In the rows, 128 means zero.
Here are made-up things, facts about them, and rows of numbers that follow some of those facts. Name the thing behind each unnamed row.

Some things and their rows:
[139 150 137  99 168 157 119 121 121 124  97 134 108 111 129 185 110 109
 158  92 160 157 125 149 103 145 134 148  79 138 139  71 138  93 130 141
  70]: floklen
[168 119 103 121 142  95 158  96  86 194 141 169  77  95 107 153 135 109
 166 164  99  94 118 153 183 172 102 118 153 104 133  90  89 126 116  92
 140]: bila
[162 178 118  74 165 158  85 108 120 128 101 140 140 166 163 155 140 164
 184  92 165 169 100 124 124 131  91 199  69  83 114  64  87 126  99  80
  65]: drasapo
[173 114 100  72 115 156 101 140 124 165 130 168 151  97 184 173 159 153
 182  82 160 141  83  83 181  89 176 192 160  99 201 154  83 112 159 132
  84]: fupatel
[172 107  88  96 103  69 137 154 125 192 132 165 158 139 148 119 152  96
 173  84 116  99 114  82 180  87 161 122 158 116 170 151  87 157 156 143
 118]: gretri
[170 165  94  98 174  94 151 123  97 207 141 158  78 154 109 118 128 145
 181 168 139  86  98 169 185 168  89 114 157  94 116  64  85 148 133 124
 139]: gopir
[113 187 115 122 178 144 106 130 123 170  66 101 133 180 180 145  83 137
 167 164 164  90 116 145 162 155 130 151 124 150 136  73 172 131 142 150
 119]: grogo
[126 111 100 146 159  70 144 110  88 155 116 141  90 130 121 135 102 101
 127 165 111 113 157 160 145 123  90 116 154 107 128  96 175 145 106 114
 105]: norimon
[146 130  90 114 165  71 142 139 121 199 117 115  96 173 116 113  95 130
 175 161 143  85 131 169 154 128  82 114 135  98 116  76 139 156 115 137
 114]: visti
[ 87 145 169 152 103  79 168  74 123 149  76 114 165 169 167 191 109  77
 111 159 120  89  86 117 135 171 170 168  87 152 163 121 147  79 140 140
 153]: kabral
[168 117 108 121 145 102 155  93  87 189 139 172  81  95 104 154 137 112
 165 165  95  93 118 152 178 168 100 116 160 107 130  89  90 121 115  93
 140]: flimim
[143 171 128 100 151 159 118  81  88 133 130 159  82 100 144 182 153 154
 130 165 119 143 103 117 172 160 140 189 156 129 187  67 107  79 137  88
 108]: lubro
[167 158 126 129 174 155 118  80  50 143  96 149  89 100 162 182 152 145
 108 155 153 122 111 152 180 153 159 167 161 118 198  80 148  74 145 129
 108]: rebristu
[143 137 100 120 111 159 132  78 110 124  95 109 144 155 146 183 137  75
 161  98 130 150 102 138 106 104 140 113 149 154 136 125 174 108 141 135
  79]: tristun
[133 130  97 124 105 155 126  72 110 129 104 129 141 160 143 177 132  75
 168 124 112 146 104 129 110 116 122 113 144 152 129 121 175 122 125 113
  81]: gifan
[146 109 103 135 132  76 153 116 124 174 127 156  98 131 113 141 104  95
 154 154 103 103 147 149 147 134  92 112 135 112 117 111 158 149 100 113
 121]: drifu
[ 88 177 175 111 101 142 118  73 125 209  71 119 167 179 177 193  67 119
 182 160  82  88 115  88 173 171 172 171  69 172 187 107 176  76 113 140
 155]: varir
[168 118 105 124 140  97 157  94  86 188 138 172  79  93 107 156 137 112
 163 165  96  94 115 159 182 169 102 115 158 104 131  85  89 125 116  95
 140]: tife
[173 134 156 132 182 158  88 156 124 128  63 171 107 124 193 118  69  87
 184 168 158 152 158  84 169 177 108 166 156 146 135 148 176 128 141  87
  67]: stokle
[171 120 104 119 142  99 156  93  86 193 143 171  77  93 106 154 134 110
 163 167  95  94 120 156 177 168 103 114 161 111 130  87  93 127 115  89
 139]: sugu
[155 111 109 147 181 137 138 158 121 129  78 101  93  95 150 190 114  79
  95  82 163 146 139 134 123  99 166 127 141 170 188 119 142  89 155 154
  91]: zigres

Some facts about the things:
befos {Λ=klabribu}
befupla {Λ=zokufom, Σ=ragrobos,drasapo,sulok}
beti {Σ=sulok}
bizu {Σ=segi}
bosta {Λ=gares}
bralel {Λ=pimak, Σ=norimon}
breto {Λ=fluvu, Σ=zelam,mani,stoskuflen}
brifavol {Λ=klurifi, Σ=befos}
brifor {Λ=zokufom}
brigotru {Λ=plela, Σ=zestil,pige}
brito {Λ=truklas, Σ=grunir}
brogem {Λ=bizu, Σ=flestu}
bugrestan {Λ=fupatel}
daflas {Λ=zokufom, Σ=girin,gafam}
debozan {Λ=setril, Σ=flestu,skikin}
dibe {Λ=bizu, Σ=flestu,gretri}
didru {Λ=lubro, Σ=flestu}
dise {Σ=befupla}
divur {Λ=truklas, Σ=stiskam}
drasapo {Λ=gopir, Σ=ragrobos,fupatel,stoskuflen}
dratrul {Λ=gares, Σ=norimon,truklas}
drebro {Λ=kobal, Σ=befos,klavo}
drifu {Λ=gububa}
druplo {Λ=plela, Σ=ragrobos,dise}
dugarur {Λ=truklas}
dukek {Λ=zuno, Σ=gretri,lisku}
durus {Λ=kobal, Σ=plegru}
fesken {Λ=lubro}
fesu {Σ=flestu}
flaflu {Λ=drevis, Σ=norimon}
fleskuna {Λ=pokol, Σ=klidrok}
flestu {Λ=pokol, Σ=zestil,pige,truklas}
floklen {Λ=bila, Σ=stiskam,drasapo}
flostus {Λ=fluvu}
flotal {Λ=gopir, Σ=zestil,gretri}
flufar {Λ=plogriskul}
fluklim {Λ=klurifi}
fupatel {Σ=gretri}
gafam {Λ=rebristu}
gaflivo {Λ=plela, Σ=puflu,fesu}
gaplem {Λ=kobal, Σ=raklak,floklen}
gaplo {Λ=rebristu}
gares {Σ=girin}
gedrel {Λ=dise, Σ=divur}
gegros {Λ=lozi, Σ=roku}
gezol {Λ=dise, Σ=dibe}
gifan {Λ=rodre, Σ=tustu}
girin {Λ=plogriskul}
gisen {Λ=zuno}
gravin {Λ=beti}
grebul {Λ=klurifi, Σ=befupla}
grepo {Λ=beti, Σ=daflas,nepar}
gretri {Λ=drevis}
grogo {Λ=gopir, Σ=tuklu}
grunir {Λ=klurifi, Σ=ragrobos,fupatel}
gurel {Λ=ratosa, Σ=tafus}
guva {Λ=pimak}
kabral {Λ=kobal, Σ=lisku}
klabu {Λ=sugu}
klavo {Λ=truklas}
klidrok {Λ=klabribu, Σ=gares}
klipli {Λ=kobal, Σ=bosta}
klisa {Λ=plogriskul, Σ=nilafal,truklas}
klobris {Λ=kobal, Σ=zestil}
klofor {Λ=tife, Σ=fleskuna}
klosi {Λ=plela}
klugitrul {Λ=traklos, Σ=nekin}
klurifi {Σ=dibe}
kobal {Σ=lisku}
kozusis {Λ=kliplol}
kufek {Λ=rodre}
lemim {Λ=beti, Σ=mani}
lisku {Λ=klurifi}
losa {Σ=flotal,nogur}
lubro {Σ=fluklim,rebristu,stoskuflen}
lumil {Λ=beti, Σ=dugarur,tafus,mora}
mani {Λ=lubro, Σ=bosta,fesu,gretri}
mapu {Λ=klurifi}
misa {Λ=gububa, Σ=daflas}
mora {Λ=sugu, Σ=gretri,plukek}
mutrodrar {Λ=fluvu, Σ=sketim,dise}
nekin {Λ=pokol}
nele {Λ=rodre, Σ=skifer}
nepar {Λ=gububa, Σ=lisku,varir}
nilafal {Λ=gopir}
nisam {Λ=tife}
nogur {Λ=kiklidum, Σ=nilafal}
nomam {Λ=zuno, Σ=zesko,skepok}
norimon {Λ=fupatel}
nudor {Λ=gopir, Σ=bralel,skifer}
pafes {Λ=flimim}
pemim {Λ=fluvu}
pige {Λ=fupatel, Σ=zestil}
pimak {Σ=plagom,fupatel}
plagom {Λ=zokufom, Σ=grunir}
pledevim {Λ=fluvu, Σ=mapu}
plegru {Σ=setril,fupatel}
plela {Σ=gretri}
plisko {Λ=fesu, Σ=varir}
plukek {Λ=plegru, Σ=befos}
pluklil {Λ=beti, Σ=bosta,someku}
plumepas {Λ=gopir, Σ=debozan}
pokol {Σ=bosta,truklas}
puflu {Λ=zuno, Σ=ragrobos}
ragrobos {Λ=plegru, Σ=nilafal}
raklak {Λ=rodre, Σ=pige}
ratosa {Σ=zesko,rigron}
rebristu {Σ=tragrem}
regron {Λ=fesu}
rekil {Λ=bupan, Σ=zelam}
reskiri {Λ=flutaflek, Σ=flotal}
rigron {Λ=truklas}
robeplus {Λ=pimak}
roku {Λ=klurifi, Σ=drasapo}
rosta {Λ=kobal}
sabram {Λ=klabribu}
sasa {Λ=gares}
segi {Λ=pimak}
sena {Λ=pimak, Σ=grogo}
setril {Σ=pige,flotal,truklas}
skefo {Λ=rodre, Σ=zuklu}
skepok {Λ=plela}
sketim {Λ=zuno, Σ=puflu,fluklim}
skifer {Λ=zuno, Σ=zestil}
skikin {Λ=bizu, Σ=varir}
skiraser {Λ=traklos, Σ=skefo}
someku {Λ=beti}
stavas {Λ=ratosa}
stiskam {Λ=fluvu, Σ=flutaflek,flestu}
stokle {Λ=drevis, Σ=zestil,grunir}
stomum {Λ=stoskuflen}
stopu {Λ=klabribu, Σ=pokol}
stoskuflen {Σ=bosta}
sudra {Λ=rodre, Σ=bosta}
sulok {Λ=teson, Σ=stoskuflen}
tafus {Λ=gububa}
taskom {Λ=plegru, Σ=pokol,dibe}
tragrem {Λ=truklas, Σ=girin}
travi {Λ=rebristu, Σ=gaflivo}
trepli {Λ=klurifi, Σ=rekil}
tristun {Λ=rodre, Σ=gezol}
trovo {Λ=rebristu, Σ=lubro,tuklu}
truklas {Σ=bosta,gretri}
tubridal {Λ=pimak, Σ=sketim}
tuklu {Λ=bupan, Σ=zestil,flotal}
tustu {Λ=bupan}
varir {Λ=zuno, Σ=flotal}
vifon {Λ=rebristu, Σ=klisa}
viro {Λ=traklos}
visti {Λ=gopir}
vosto {Λ=plogriskul, Σ=lisku}
zelam {Λ=zuno, Σ=pige,norimon}
zemistin {Λ=flimim, Σ=guva}
zesko {Λ=kobal, Σ=zestil,stokle}
zestil {Λ=traklos, Σ=gretri}
zigres {Λ=fluvu, Σ=dibe}
zolitram {Λ=drevis}
zotruma {Λ=truklas}
zuklu {Λ=pimak, Σ=gares,setril,gretri,flostus}
zuli {Λ=lozi}
zuti {Λ=bizu}

Name these rows:
No name comes twice in this set of rows, the named rows included.
[154 112  85 129 102 121 154  78 112 157 129 153 121 151 111 146 127  69
 181 142  91 124 118 148 117 115  87 107 150 119 113 135 173 154  93  86
  95]	kufek
[112 114  87  78 107 108 132 157 123 125 140  99 130 166 172 127 153 136
 135 134  95 165 101  79 118  87 168 202 127 165 198 105  88 155 160 129
 106]	mani
[145 133  91  96 153  92 140 134 120 197 131 140  96 174 112 110  92 137
 179 158 132  92 125 164 132 150  85 117  83  95 114  70 104 157  89 110
  98]	nilafal
[149 164 169 153 151 153  97 145 123 155  61 173 140 175 200 125  68  79
 185 169 118  90 146  81 174 175 162 173 149 169 154 149 177 123 150 113
 135]	tuklu
[162 122 144 103 159 158  96 107 122 126  77 161 130 113 172 176 113 139
 172 111 159 165 140 116 145 146 118 161 102 101 138 100 153  97 117 104
  65]	plagom
[145 139 106 127 111 156 120  77 110 129  91 145 143 160 169 170 114  78
 177 146 120 153 110 117 119 125 122 118 154 155 128 133 175 117 130 105
  70]	nele
[151 130 146  96 149 159 102  97 124 128  94 158 128 121 145 185 120 140
 168 101 151 166 130 127 126 152 115 167  78 108 128  74 132  96 106 104
  68]	druplo
[137 117  89  82 104 123 122 161  59 117 142 173  90 149 138 143 159 125
 151 172  87 154 125  80 166  88 174 199 159 168 201  63  84 159 158 140
 123]	truklas
[ 93 138 125  94 130 157 103  90 124 121 116 126 114 146 155 170 132 156
 141 154 115 174 134  93 113 112 114 197  81 126 151  64 158 118 114  75
  74]	sulok
[124 188  95 104 182 129 130 152 121 151  87  92 110 176 150 153  90 117
 165 127 167  95 106 165 120 129 127 126 115 151 133  67 149 139 144 154
 105]	plumepas
[125 125 106 117 168 122 142 143 114 123  98 100 116 126 138 183 125  90
 116  91 155 135 119 125 115  92 157 144 138 162 181  80 155 112 155 152
  95]	taskom

Now the same things, written a new way:
Named rows:
[149 124 138  94 105 128 121 116 141 115 103 100 141 103  66 124 108 137
 151 110 124 129 110 158 113 102 113 137 132 163]: sketim
[ 90 134 172 114 102  85 120 118 109 141 173 131 144 143 149 103  79  96
  94 141 136 166 152 144 105 135 147 120 142 159]: zuklu
[145  92 109 148  92 146 147 138 140 134 108 136 122 148 134  83 133 113
 128 151 161 144 140 140 146 127 115 140 119 116]: losa
[117 125 127 121 111 117 112 123 124 125 148 121 141 139 117 128 120 121
 136 126 134 138 107 141 142 135 128 146 116 140]: misa
[131 113 126 143  93 122 104 138 116 122 131 138 146 143 125 101 138 148
 135 173 145 146 123 144 133 136 101 132 128 134]: reskiri
[ 94 107  68 197 140 176 198 129 116 131 147 111  94 159 119 121 141 147
  99  86 125 147 115 122  79 105 145 130 161  95]: fluvu
[142 110  90 172  92 131 138 119 151 114 118 165 111 141 115  83 136  94
 113 175 178 130 138 140 167 116 115 128 112 137]: setril
[109  85 138 112 132 121 114  88 100 117 120 161 134 120 130 133 145 128
 168 130 121 127 106 145 134 159 156 122 130 138]: drebro
[106 133 131 140 152 127 129 129 121 141 134 117 139 116 138 147 139 136
 117 106  94 120 123 131 129 128 116 130 130 101]: gafam
[114 132 131 137 150 130 132 130 123 138 130 118 138 112 138 147 142 140
 119 107  96 118 124 128 126 127 116 126 135 101]: nekin
[125 134 132  99 134 115 107 164 115 104 132  97 122  96 130 144 131 125
 119 129 184 123 126 127 148 163 125 137 136 129]: plumepas
[115 131 130 135 150 129 130 129 120 135 129 116 138 115 140 146 143 140
 122 111  98 118 127 129 124 127 116 125 134 103]: bugrestan
[140 132 137 114 113 124 119 112 138 114 102 109 141  98  77 120 123 134
 136 125 123 127 115 167 116  97  99 127 139 154]: nomam
[115 140  97  83 179 169 121  88 154 138 110 117  73 209 163 145  79  67
 110 134 144 164 165 175 166 130 130 174 103 172]: klurifi
[ 89  86 110 132  91 121 144  97 146 142 151 125 134 150 120  97  97  57
 107 101 153 153 113 174 178 129 147 170  96 131]: gares
[130 110 109 148 144 150 170 131 142 149 102 123 115 121 149 120 137 106
 111  99 115 122 144 131 136 117 127 130 128  87]: kiklidum
[113 121 141 120 152 131 122 163 135 122 128  89 134  68 133 161 130 141
 116 108 136 104 140 104 135 167 112 133 152  97]: nilafal
[ 99 153 141  83 134 102 114 106 100 124 155 121 123 158 129 129 105  84
 115  99 165 147 103 167 138 113 164 142 109 158]: gezol
[130 109 115 147 143 150 171 134 144 146 109 122 117 123 148 121 139 111
 112 101 117 120 145 130 137 118 127 130 128  87]: plogriskul
[118 141 140 191 133 139  65 108 142 113 124 187 136 126  88  97 143 136
 109 197 192  83 133 112 135  98  91 122 135 129]: brigotru
[156 109 159  89 111 166 116 140 170 134 123 115 131 125  87 140  88 162
 183 110 136 109 125  57  93 147 158 147 134 147]: ragrobos

Which thing is each row?
No name comes twice in this set of rows, the named rows included.
[125 115 146 191 102 141  63 126 133 120 120 179 152 141 104  69 145 156
 118 226 184 110 139 124 129 110  69 123 144 125]	tuklu
[157 102 162  78 106 167 113 142 172 130 124 109 132 132  77 139  79 161
 192 108 146 111 121  52  92 152 162 154 129 152]	befupla
[ 88 115 124 122  99 107 104 106 126 129 167 120 151 143 113 125 111  99
 121 113 134 145  95 165 164 136 133 163 106 143]	daflas
[143 106 175  69 141 203  87 117 194 148 114 113 121 165  94 154  44 160
 184 137 126 121 166  56  85 162 140 170 146 174]	grunir
[153 123 110 104 143 159 117 157 100 140  96  86 129 176 195 144 153 187
 145 169  75 179 151 165 126 154  62 144 137 116]	lisku
[126 101 104 131 101 136 151 120 148 136 129 126 118 142 126 103 115  89
 124 114 153 139 121 144 156 129 143 151 105 124]	rebristu
[118 140 100 142 110  99 117 110 137 107 159 142 126 121 104 138 127 107
 122 138 135 128 107 140 165 134 135 129 108 159]	dratrul
[151  91 121 110 104 165 154 136 164 138 109 123 114 142 113 107 105 113
 152 109 158 125 133 102 128 131 154 151 117 128]	dise
[154 128 177  80  82  90 146 141  85 126 100 102 146 131 146  77 104 138
 118 168 111 199 169 198  60 107  94  93 168 176]	dukek
[157 163  76 166 122  91 174 139 149  98 145 139 107  75 130 177 148 138
 121 146  51 126 153  96 142 155 128  70 136 150]	bosta
[122 133 136 120 120 121 118 129 123 129 143 123 136 132 124 130 120 130
 128 129 132 134 119 129 127 133 130 131 124 135]	lumil
[134 129 124  96 145 165  91 115 157 130 124 113 116 167 122 158  95 145
 153 147 119 137 141 119 138 151 113 161 122 162]	grebul
[116 213 177  51 179  75 124 116  56 114 135 142  86 170 175 120  93  69
  86 123 205 158 151 160  76  87 192  89 139 181]	dibe
[152 112 120 123 130 144 182 106 153 130  58  91 130  73  87 107 130 108
 115  86  93 121 140 195 112  65  84 120 145 122]	zuno
[131 137 112 125 113 110 121 126 130 116 145 128 125 126 116 140 128 127
 133 133 129 134 116 127 142 135 135 125 117 149]	stopu

Now the same things, written a new way:
Some things and their rows:
[155 143 115 116 123 128 103  77  95 143 151 107 103 170 130 125 144  87
 150 130  96 145  76 127  98  97 104]: pimak
[143 130 116 165 145 127  55 143 153  90 147  80 186 113  90 172 138 102
 149 109  83 127 124 118 149 112 149]: gopir
[ 77 183  17 150 228 104  53  60  75 112 111  71 115  99  87  73 115 107
  87  90 172 127  87  99  74 105 177]: truklas
[122 136  93 116 140 139 114 101 132 127 122 110 138 128 111 118 142 128
 104 133 129 108 110  93  96 151 115]: stopu
[130 138 159 131 153 136 104 143 143  50 157  95 137 100  92 143  82 133
 145 151  93 165 131 113 135  92 154]: zuno
[132 141  95 103 128 141 115 114 140 134 137 141 137 141 135 126 150 120
 104 131 136 127 108 122 131 141  81]: floklen
[137 146  95 152 130 119  74 162 168  97 135 119 191 123  86 156 152  91
 126 134  92 118 153  94 159 106 111]: nilafal
[122 132 107  90 125 138 111 103 135 129 121 115 144 134 113 122 139 122
 109 129 112 103 114  98 101 152 110]: trovo
[130 148 136 141 144 124 112 156 141 102 136 117 187 123  99 130 136 112
 129 145  88 112 134  80 137 108 146]: klabu
[ 89 135  73  14 169  97  39 123 143 121  80  92 153 114 113 112 136  30
 127  58  86  82 170 139  22 119 129]: flotal
[114 162 120 149 141 144 119 144 145 116 104 137 189 102 134 138 139 109
 159 179  85 111 149  96 144 120 175]: rosta
[134 117 121  97 135 141 117 123 147 126 127  96 159 121 139 149 166 125
 101 138 142  92 104 103  86 142  93]: tristun
[109 155 123 141 147 108  91 150 120 107 144 117 200 140  79 101 125 122
 122 136  90 107 149  86 174 129 160]: dugarur
[ 81  72 122  75  69 192  79 106 163 144  91 133 149 181 108 131 102  91
  38 124 116 113 110 101  79 127 173]: nepar
[123 125  99 120 156 142 123 115 123 133 147 104 136 138 132 120 157 131
 104 136 144 106 119 116  91 158 124]: taskom
[103 123 100 118 229 127 139 169 103 147 182 100 135 153 187  97 180  85
  91 101 196 119 147 193  61 140 155]: dibe
[135 144 145 152 149 133  89 138 128  95 142  98 178 115 105 144 121 116
 145 122  80 134  98 105 147  97 161]: bupan
[130 146 139 143 142 124 113 156 139 104 137 113 187 126  98 132 137 113
 129 147  86 111 137  83 137 109 145]: tafus
[140 136  82 102 157 183 141 117 124 128 140 138 149 134 114 126 139 144
  86 113  72 101 111 100  87 152 102]: trepli
[ 97  95 118  92  89 171  98 114 164 138 100 137 141 160 113 125 116 103
  66 112 125 117 109 103  94 145 151]: skikin
[138 144 149 159 152 131  95 146 134  95 145 104 177 115 111 146 122 116
 146 114  88 139  95 110 151  99 164]: flutaflek

Rows to name:
No name comes twice in this set of rows, the named rows included.
[129 111  83  94 117 138  73 107 158 126 119  99 149 134  99 146 150 109
 113 113 108  94 138 111  99 170 100]	grogo
[125 145  93  95 117 141 103 106 141 129 117 140 139 135 121 124 140 112
 102 131 120 124 107 106 124 128  90]	nogur
[ 94 175  94   4 220  75  85 127  96 118 101  94 147  99 145  81 141  44
 152  74  94  84 157 146  16 104 125]	zestil
[113 147  90 106 129 162 123  94 139 144  96 139 141 112 157 130 145 121
 142 167 114 105 125 118 114 165 137]	gaplem
[125 177  28 179 161 134  86  41 122 101  92  91  94  77  79 127 120 138
  98 123 157 146  43  54  86 108 121]	stoskuflen
[100 166 106 112 221 109  87 167  86 102 151  84 197 128 129 112 149  58
 115 152 104 102 168 121  75  39 173]	gretri
[105 123 111  70 115 143  93 106 143 127  97 123 143 136 109 117 123  99
 100 111 102 105 116  98  80 139 131]	reskiri
[135 130 119 105 139 146  90  86 122 119 130  97 136 121 123 135 125 129
 133 107 105 125  77 128 115 140 124]	ratosa
[123 152  56 151 156 128 107  92 152 109  84  89 133  77  99 136 156 127
  80 136 174 104  80  38  59 115 106]	sudra
[119 127 118  74 137 137 124 114 146  88 141 118 107 118 107 120 106 139
 116 155 124 133 147 112  96 147  99]	nomam
[ 89 110 110 103 102 206  77  76 140 145  81 127 142 130 158 151 106  98
 114 146 106 131  91 146 104 128 199]	kobal
[124 122 105  91 149 135 102  75  81 135 169  71 165 158  98 102 142 174
 124 159 101  62 135 105 122 211 126]	tragrem
[141 144  74  96 150 181 136 115 126 130 141 155 149 137 118 126 138 136
  84 115  75 113 108 108 104 134  80]	grebul
[135 118 111  93 140 148 116  91 107 130 152  85 149 143 121 128 151 149
 120 159 108  81 123 105  90 171 112]	klidrok
[136 136 108 111 133 145  88  84 120 121 132 104 132 127 122 137 130 129
 124 115 117 131  72 126 123 130 110]	beti

